Here is a tiny trained network, its code and every weight. The questions are about switching its units off for an input and a class, where a switched-off unit gives its printed mean instead of its output.

import numpy as np


def w(rows, s, z=0):
    codes = np.array(rows[::2]) - 128.0
    scale = np.full(codes.shape[1], s)
    scale[-1] = z or s
    return codes * scale


def f(y):
    return np.maximum(y, 0)


def log_softmax(a):
    a = a - a.max(-1, keepdims=True)
    return a - np.log(np.exp(a).sum(-1, keepdims=True))


def net(x, mask):
    res = np.array(x, float).reshape(1, 7) / 4 @ E
    y = f(res @ A[0][:, :-1].T + A[0][:, -1])
    res = res + np.where(mask, y, B[0][:, -1]) @ B[0][:, :-1]
    return log_softmax(res[-1] @ U[:, :-1].T + U[:, -1])


A, B = {}, {}
E = w([
[78,215,99,79,116,72,205,103,156,195,8],'x0',
[119,132,121,112,142,133,121,115,149,121,136],'x1',
[139,97,92,142,131,70,176,206,226,81,173],'x2',
[44,102,140,236,170,110,93,126,137,102,2],'x3',
[155,99,58,146,77,87,83,58,144,140,146],'x4',
[167,125,120,56,140,88,86,184,94,70,72],'x5',
[171,99,196,92,63,150,74,198,176,187,29],'x6',
],0.0085)
A[0] = w([
[207,130,89,2,103,160,199,182,83,177,167,143],'n1',
[181,154,134,82,142,124,50,143,158,86,67,115],'n2',
[142,150,191,76,172,114,56,78,46,114,90,69],'n3',
[112,142,114,58,127,58,142,88,117,147,66,73],'n4',
[86,168,134,182,86,149,153,81,162,163,176,225],'n5',
[67,111,136,205,151,66,42,149,140,109,66,162],'n6',
[120,183,213,140,125,226,59,5,60,189,138,150],'n7',
[105,171,110,99,76,87,159,164,128,166,93,118],'n8',
[169,107,235,121,103,95,102,105,168,148,70,64],'n9',
[213,181,139,94,95,132,159,134,119,178,218,44],'n10',
[193,68,137,176,86,101,113,90,112,152,141,167],'n11',
[110,24,205,119,149,246,102,115,99,63,166,79],'n12',
[98,132,155,150,176,161,144,169,102,46,80,170],'n13',
[155,65,124,160,91,50,184,195,180,101,118,103],'n14',
[173,140,66,19,146,77,92,171,52,55,98,154],'n15',
[35,98,75,143,119,136,120,125,132,106,109,176],'n16',
[99,145,193,62,144,165,181,169,95,100,148,225],'n17',
[112,155,154,96,103,190,59,40,48,134,104,71],'n18',
[82,185,136,62,137,134,191,80,99,141,97,147],'n19',
[146,106,42,85,80,47,45,90,132,110,108,253],'n20',
[191,81,115,164,158,218,37,207,97,43,197,132],'n21',
[108,108,177,84,82,190,75,160,187,218,132,111],'n22',
[154,103,167,80,75,188,78,158,188,132,87,37],'n23',
[160,117,205,160,21,165,110,130,206,109,98,120],'n24',
[92,195,75,108,175,110,198,159,128,191,114,63],'n25',
[89,107,94,104,164,75,190,117,39,40,154,93],'n26',
[135,151,203,158,143,178,215,160,172,131,151,177],'n27',
[78,205,100,120,93,148,138,139,136,141,110,71],'n28',
[142,108,50,149,163,109,162,154,232,85,144,170],'n29',
[110,74,133,137,141,66,178,191,202,132,169,56],'n30',
[152,73,141,150,90,125,124,182,198,205,124,108],'n31',
[144,114,48,204,15,48,50,46,150,181,176,172],'n32',
[82,152,174,169,106,81,97,167,83,113,65,195],'n33',
[110,161,64,151,242,124,104,123,66,132,181,130],'n34',
],0.0082,0.0047)
B[0] = w([
[104,53,80,195,148,70,42,19,162,186,171,221],'n1',
[158,135,147,102,200,136,151,97,91,81,152,178],'n2',
[166,97,180,112,113,55,85,190,144,76,115,179],'n3',
[82,58,94,104,81,128,227,122,107,179,86,171],'n4',
[240,85,147,65,219,215,143,105,106,139,121,188],'n5',
[158,89,70,246,134,119,110,15,174,150,176,206],'n6',
[223,97,159,103,92,49,129,151,190,86,117,224],'n7',
[66,22,102,115,124,180,148,135,127,118,46,172],'n8',
[137,156,60,151,169,92,178,120,84,108,123,172],'n9',
[77,87,63,226,138,87,91,119,165,107,205,191],'n10',
[112,112,140,52,109,198,111,159,171,128,116,179],'n11',
[50,41,96,122,93,167,191,155,135,70,58,211],'n12',
[119,177,115,101,109,169,60,25,206,185,183,182],'n13',
[154,128,226,97,85,72,85,124,111,86,123,182],'n14',
[182,71,169,117,144,194,84,60,120,147,148,203],'n15',
[159,126,90,179,148,162,91,98,159,85,178,170],'n16',
[130,227,142,26,101,226,77,65,175,208,184,198],'n17',
[127,201,216,186,100,3,167,138,186,55,109,188],'n18',
[122,96,123,94,102,114,140,128,156,97,67,183],'n19',
[153,205,174,40,75,232,165,66,133,184,93,199],'n20',
[62,81,58,93,130,151,164,202,178,87,71,251],'n21',
[178,184,66,138,186,132,147,128,37,68,184,186],'n22',
[69,194,71,155,141,89,175,120,55,79,117,181],'n23',
[100,141,36,106,227,102,130,105,88,164,106,184],'n24',
[68,52,74,131,147,147,156,186,112,84,103,173],'n25',
[216,180,65,71,177,97,162,141,43,98,137,182],'n26',
[138,176,203,66,85,208,112,124,191,142,168,179],'n27',
[85,70,132,124,102,68,136,141,121,103,63,152],'n28',
[139,125,227,99,133,87,152,79,174,97,77,192],'n29',
[168,138,199,148,76,41,183,198,153,101,143,172],'n30',
[175,177,124,125,147,117,212,132,64,99,176,177],'n31',
[81,183,130,5,137,164,61,138,139,91,121,208],'n32',
[129,156,157,134,148,161,97,71,176,149,156,194],'n33',
[133,189,80,135,175,101,229,191,135,128,88,189],'n34',
],0.0056,0.014)
U = w([
[48,29,90,128,86,124,162,169,130,93,63,37],'0',
[156,127,224,138,105,5,139,140,145,64,137,84],'1',
[156,181,83,142,231,95,176,128,38,87,147,56],'2',
[111,94,94,184,136,98,72,64,171,144,167,75],'3',
[168,106,168,117,159,171,123,104,129,121,122,226],'4',
[168,126,129,121,148,149,117,138,160,135,102,255],'5',
[91,198,152,95,98,186,94,114,152,126,126,152],'6',
[133,189,139,158,71,138,89,169,105,160,130,99],'7',
],0.011,0.0063)

Each question gives the input, the list of numbers given to net, and the class t.
The units are the neurons (one row each of A and B). Each row of codes is followed by its name. A weight is (code - 128) times the scale printed after its matrix; where a second scale follows, it is the last column's (A, B and U).
mask holds one flag per neuron, in row order. A switched-off neuron (its flag False) gives its mean, the last column of its row in B, instead of its output. The means were averaged over made-up inputs and are rounded, as every weight is.
A unit's drop is (log p(t) with every unit on - log p(t) with that unit switched off) / (log p(t) with every unit on - log p(t) with every unit switched off).
The circuit of an input: a set's keep is (log p(t) with only the set's units on - log p(t) with every unit switched off) / (log p(t) with every unit on - log p(t) with every unit switched off). Starting from the 12 units with the biggest drops (on a tie, the unit counted first), units are removed one at a time, each time the one whose removal leaves the highest keep (on an exact tie, the one counted first), for as long as the keep stays at least 0.8.
circuit, biggest first: the units of the circuit, biggest drop first
most important unit: the unit with the biggest drop
top k neurons: the k neurons with the biggest drops, biggest first
drop when u is switched off: that unit's drop, to one decimal
input [8,7,-5,-2,-3,8,8], class 0: top 2 neurons	(n8; n4)
input [8,1,-6,0,7,3,-3], class 0: circuit, biggest first	(n4)
input [2,6,-1,7,8,-5,-3], class 6: top 2 neurons	(n32; n1)
input [4,7,-1,-8,6,0,7], class 3: top 4 neurons	(n1; n10; n26; n34)
input [4,-6,-8,4,7,-1,-7], class 1: top 2 neurons	(n18; n7)
input [6,-3,-3,-7,0,0,5], class 3: top 2 neurons	(n1; n21)
input [-8,-2,-8,-4,3,-3,-8], class 0: circuit, biggest first	(n12; n21)
input [1,-4,4,-7,7,8,1], class 4: top 3 neurons	(n20; n15; n6)
input [6,-6,-8,-1,-1,-2,-5], class 1: circuit, biggest first	(n18; n7)
input [2,-5,-3,3,6,8,0], class 4: top 2 neurons	(n15; n17)
input [3,-1,1,1,4,-1,-2], class 6: circuit, biggest first	(n32; n20)
input [-5,-3,-3,-4,-6,4,6], class 2: circuit, biggest first	(n22; n23)
input [-3,0,-3,6,8,1,-7], class 6: top 3 neurons	(n32; n20; n22)
input [-2,-3,6,2,6,-1,-5], class 1: most important unit	n29
input [-5,8,-5,3,6,-4,-8], class 2: top 2 neurons	(n34; n26)
input [1,-3,3,-4,-8,-5,-6], class 6: top 2 neurons	(n27; n17)
input [3,-6,-6,-4,-6,-4,4], class 1: circuit, biggest first	(n7; n18)
input [6,2,7,8,-2,8,5], class 3: top 3 neurons	(n6; n13; n33)
input [-2,6,-5,-3,8,4,5], class 6: top 4 neurons	(n20; n32; n5; n11)
input [4,3,-1,7,0,-1,-4], class 3: circuit, biggest first	(n6)
input [-4,0,8,-8,1,-1,5], class 1: top 2 neurons	(n30; n14)
input [-7,4,-8,-2,1,8,3], class 1: top 3 neurons	(n18; n3; n7)
input [7,6,0,-8,2,2,0], class 3: top 3 neurons	(n1; n21; n12)
input [-6,-4,7,6,2,-5,6], class 1: drop when n15 is switched off	0.1
input [5,4,-8,-6,-7,-4,0], class 1: drop when n7 is switched off	0.4
input [6,3,-4,-6,3,0,0], class 0: drop when n25 is switched off	0.2
input [7,1,2,6,8,4,6], class 6: drop when n17 is switched off	-0.5
input [-6,-5,8,-4,5,-5,-1], class 1: circuit, biggest first	(n30)
